Below is a small trained network, with its code and all its weights. Each question gives an input and a target symbol and asks what happens when units are switched off, that is, made to give their printed mean instead of their output.

import numpy as np


def w(rows, s, z=0):
    codes = np.array(rows[::2]) - 128.0
    scale = np.full(codes.shape[1], s)
    scale[-1] = z or s
    return codes * scale


def norm(h):
    return h / np.sqrt((h * h).mean(-1, keepdims=True) + 1e-5)


def f(y):
    return np.maximum(y, 0)


def softmax(a):
    e = np.exp(a - a.max(-1, keepdims=True))
    return e / e.sum(-1, keepdims=True)


def log_softmax(a):
    a = a - a.max(-1, keepdims=True)
    return a - np.log(np.exp(a).sum(-1, keepdims=True))


def net(x, mask):
    ids = ['ΔΘΣαγεημξπτφω'.index(c) for c in x.split()]
    T = len(ids)
    res = E[ids] + P[:T]
    u = 0
    for l in range(2):
        r = norm(res)
        for j in range(2):
            rows = slice(3 * j, 3 * j + 3)
            q, k, v = (r @ M[l][rows].T for M in (Q, K, V))
            z = softmax(np.where(np.tri(T) > 0, q @ k.T / 3**0.5, -1e9)) @ v
            o = O[l][rows]
            res = res + np.where(mask[u + j], z, o[:, -1]) @ o[:, :-1]
        u += 2
        y = f(norm(res) @ A[l][:, :-1].T + A[l][:, -1])
        res = res + np.where(mask[u : u + 8], y, B[l][:, -1]) @ B[l][:, :-1]
        u += 8
    return log_softmax(norm(res)[-1] @ U[:, :-1].T + U[:, -1])


Q, K, V, O, A, B = {}, {}, {}, {}, {}, {}
E = w([
[101,124,112],'Δ',
[122,141,188],'Θ',
[94,118,97],'Σ',
[152,129,139],'α',
[119,102,127],'γ',
[118,121,166],'ε',
[141,111,98],'η',
[137,119,153],'μ',
[86,118,164],'ξ',
[157,113,153],'π',
[111,129,119],'τ',
[148,89,73],'φ',
[97,252,46],'ω',
],0.026)
P = w([
[101,207,186],'0',
[132,2,27],'1',
[92,53,89],'2',
[85,97,148],'3',
[99,68,78],'4',
[216,63,122],'5',
[48,114,201],'6',
[71,91,126],'7',
[56,124,200],'8',
[242,27,57],'9',
[122,112,244],'10',
],0.0076)
Q[0] = w([
[53,130,76],'L0H0',
[65,79,151],'L0H0',
[55,109,194],'L0H0',
[114,144,238],'L0H1',
[137,93,4],'L0H1',
[167,146,181],'L0H1',
],0.012)
K[0] = w([
[149,254,151],'L0H0',
[80,112,196],'L0H0',
[134,93,141],'L0H0',
[167,46,51],'L0H1',
[49,144,199],'L0H1',
[23,67,205],'L0H1',
],0.0095)
V[0] = w([
[149,252,135],'L0H0',
[137,173,107],'L0H0',
[107,135,156],'L0H0',
[66,172,160],'L0H1',
[159,196,49],'L0H1',
[142,96,240],'L0H1',
],0.012)
O[0] = w([
[124,178,149,3],'L0H0',
[86,254,123,63],'L0H0',
[166,84,181,172],'L0H0',
[65,139,185,155],'L0H1',
[170,102,152,27],'L0H1',
[147,120,149,155],'L0H1',
],0.0097,0.0057)
A[0] = w([
[45,133,253,228],'L0N0',
[197,169,78,36],'L0N1',
[165,84,190,111],'L0N2',
[89,71,64,195],'L0N3',
[214,37,160,134],'L0N4',
[253,190,58,4],'L0N5',
[219,243,142,143],'L0N6',
[161,67,232,150],'L0N7',
],0.0076,0.0041)
B[0] = w([
[197,38,72,233],'L0N0',
[192,137,200,129],'L0N1',
[181,168,72,181],'L0N2',
[236,109,145,254],'L0N3',
[2,127,174,244],'L0N4',
[135,150,153,130],'L0N5',
[151,157,60,138],'L0N6',
[119,141,36,230],'L0N7',
],0.0076,0.0068)
Q[1] = w([
[125,82,131],'L1H0',
[105,74,95],'L1H0',
[162,60,77],'L1H0',
[154,250,151],'L1H1',
[116,102,132],'L1H1',
[100,198,114],'L1H1',
],0.024)
K[1] = w([
[69,185,122],'L1H0',
[122,235,161],'L1H0',
[105,191,221],'L1H0',
[120,21,79],'L1H1',
[90,247,48],'L1H1',
[136,50,155],'L1H1',
],0.013)
V[1] = w([
[224,78,158],'L1H0',
[69,252,209],'L1H0',
[52,147,164],'L1H0',
[194,176,187],'L1H1',
[137,72,237],'L1H1',
[65,45,103],'L1H1',
],0.016)
O[1] = w([
[189,30,142,20],'L1H0',
[143,241,168,233],'L1H0',
[95,184,180,254],'L1H0',
[251,193,180,49],'L1H1',
[211,119,236,141],'L1H1',
[69,87,196,212],'L1H1',
],0.011,0.0028)
A[1] = w([
[137,113,105,78],'L1N0',
[139,42,41,254],'L1N1',
[173,73,155,76],'L1N2',
[94,83,124,217],'L1N3',
[62,203,69,132],'L1N4',
[150,76,39,104],'L1N5',
[130,178,4,129],'L1N6',
[94,102,156,172],'L1N7',
],0.016,0.0048)
B[1] = w([
[114,132,125,135],'L1N0',
[152,226,123,255],'L1N1',
[9,93,134,177],'L1N2',
[104,152,80,204],'L1N3',
[85,46,62,237],'L1N4',
[167,201,131,185],'L1N5',
[8,153,108,220],'L1N6',
[151,214,141,178],'L1N7',
],0.014,0.0098)
U = w([
[91,206,57,170],'Δ',
[40,148,101,130],'Θ',
[69,110,211,120],'Σ',
[170,56,190,195],'α',
[217,83,98,160],'γ',
[202,214,81,123],'ε',
[43,196,188,3],'η',
[193,126,54,197],'μ',
[220,166,184,235],'ξ',
[131,254,178,145],'π',
[88,23,90,59],'τ',
[148,118,31,36],'φ',
[115,151,113,113],'ω',
],0.024,0.0034)

Each question gives the input, a string of symbols that net reads in full, and the target symbol t.
The units are the heads (3 rows each of Q, K, V and O) and the neurons (one row each of A and B). Each row of codes is followed by its name. A weight is (code - 128) times the scale printed after its matrix; where a second scale follows, it is the last column's (O, A, B and U).
mask holds one flag per unit, layer by layer, with each layer's heads first. A switched-off unit (its flag False) gives its mean, the last column of its rows in O or B, instead of its output. The means were averaged over made-up inputs and are rounded, as every weight is.
A unit's drop is (log p(t) with every unit on - log p(t) with that unit switched off) / (log p(t) with every unit on - log p(t) with every unit switched off).
The circuit of an input: a set's keep is (log p(t) with only the set's units on - log p(t) with every unit switched off) / (log p(t) with every unit on - log p(t) with every unit switched off). Starting from the 12 units with the biggest drops (on a tie, the unit counted first), units are removed one at a time, each time the one whose removal leaves the highest keep (on an exact tie, the one counted first), for as long as the keep stays at least 0.8.
units of the circuit, in order: the units of the circuit, biggest drop first
k most important neurons: the k neurons with the biggest drops, biggest first
drop of u: that unit's drop, to one decimal
input ε γ ξ γ, target α: units of the circuit, in order -> [L1H1 L0N0 L0H0 L1H0]
input τ ε Θ γ, target π: 3 most important neurons -> [L0N7 L0N3 L0N4]
input μ τ Θ τ, target γ: units of the circuit, in order -> [L0N0 L0H0 L1H0 L1H1]
input Δ π ε π Θ η ξ ε π, target η: 4 most important neurons -> [L0N3 L0N7 L0N0 L1N1]
input γ Σ Σ, target τ: units of the circuit, in order -> [L1H0]
input ε τ γ ξ ε ε τ Δ, target α: 2 most important neurons -> [L0N0 L0N4]
input φ γ Δ γ, target φ: units of the circuit, in order -> [L1H0 L1N1 L1N5]
input Δ Θ μ, target η: 2 most important neurons -> [L0N3 L0N7]
input Δ φ α τ τ, target η: 3 most important neurons -> [L0N3 L0N7 L0N0]
input φ π α, target φ: units of the circuit, in order -> [L1H0 L0H0 L1N1]
input τ α η Θ π γ η α, target π: units of the circuit, in order -> [L0H0 L1H0]
input γ Θ φ φ τ Θ, target τ: 2 most important neurons -> [L0N0 L0N4]
input μ γ γ, target γ: 2 most important neurons -> [L0N0 L0N4]
input ξ γ γ, target Σ: units of the circuit, in order -> [L1H1]
input Δ ξ γ ε, target η: 2 most important neurons -> [L0N3 L0N7]
input α γ γ γ τ Δ, target ε: units of the circuit, in order -> [L0H0 L1H1]
input ξ Σ γ Δ π Σ, target Σ: 2 most important neurons -> [L0N0 L0N3]
input τ Σ α Δ, target π: 2 most important neurons -> [L0N7 L0N3]
input Θ τ ε π, target ξ: drop of L1H1 -> 0.7
input π τ π π π γ γ, target μ: drop of L0H0 -> 0.7
input τ Θ ξ μ γ γ γ ε ε ε, target π: drop of L0H1 -> 1.0
input α η γ η, target ε: most important neuron -> [L0N6]
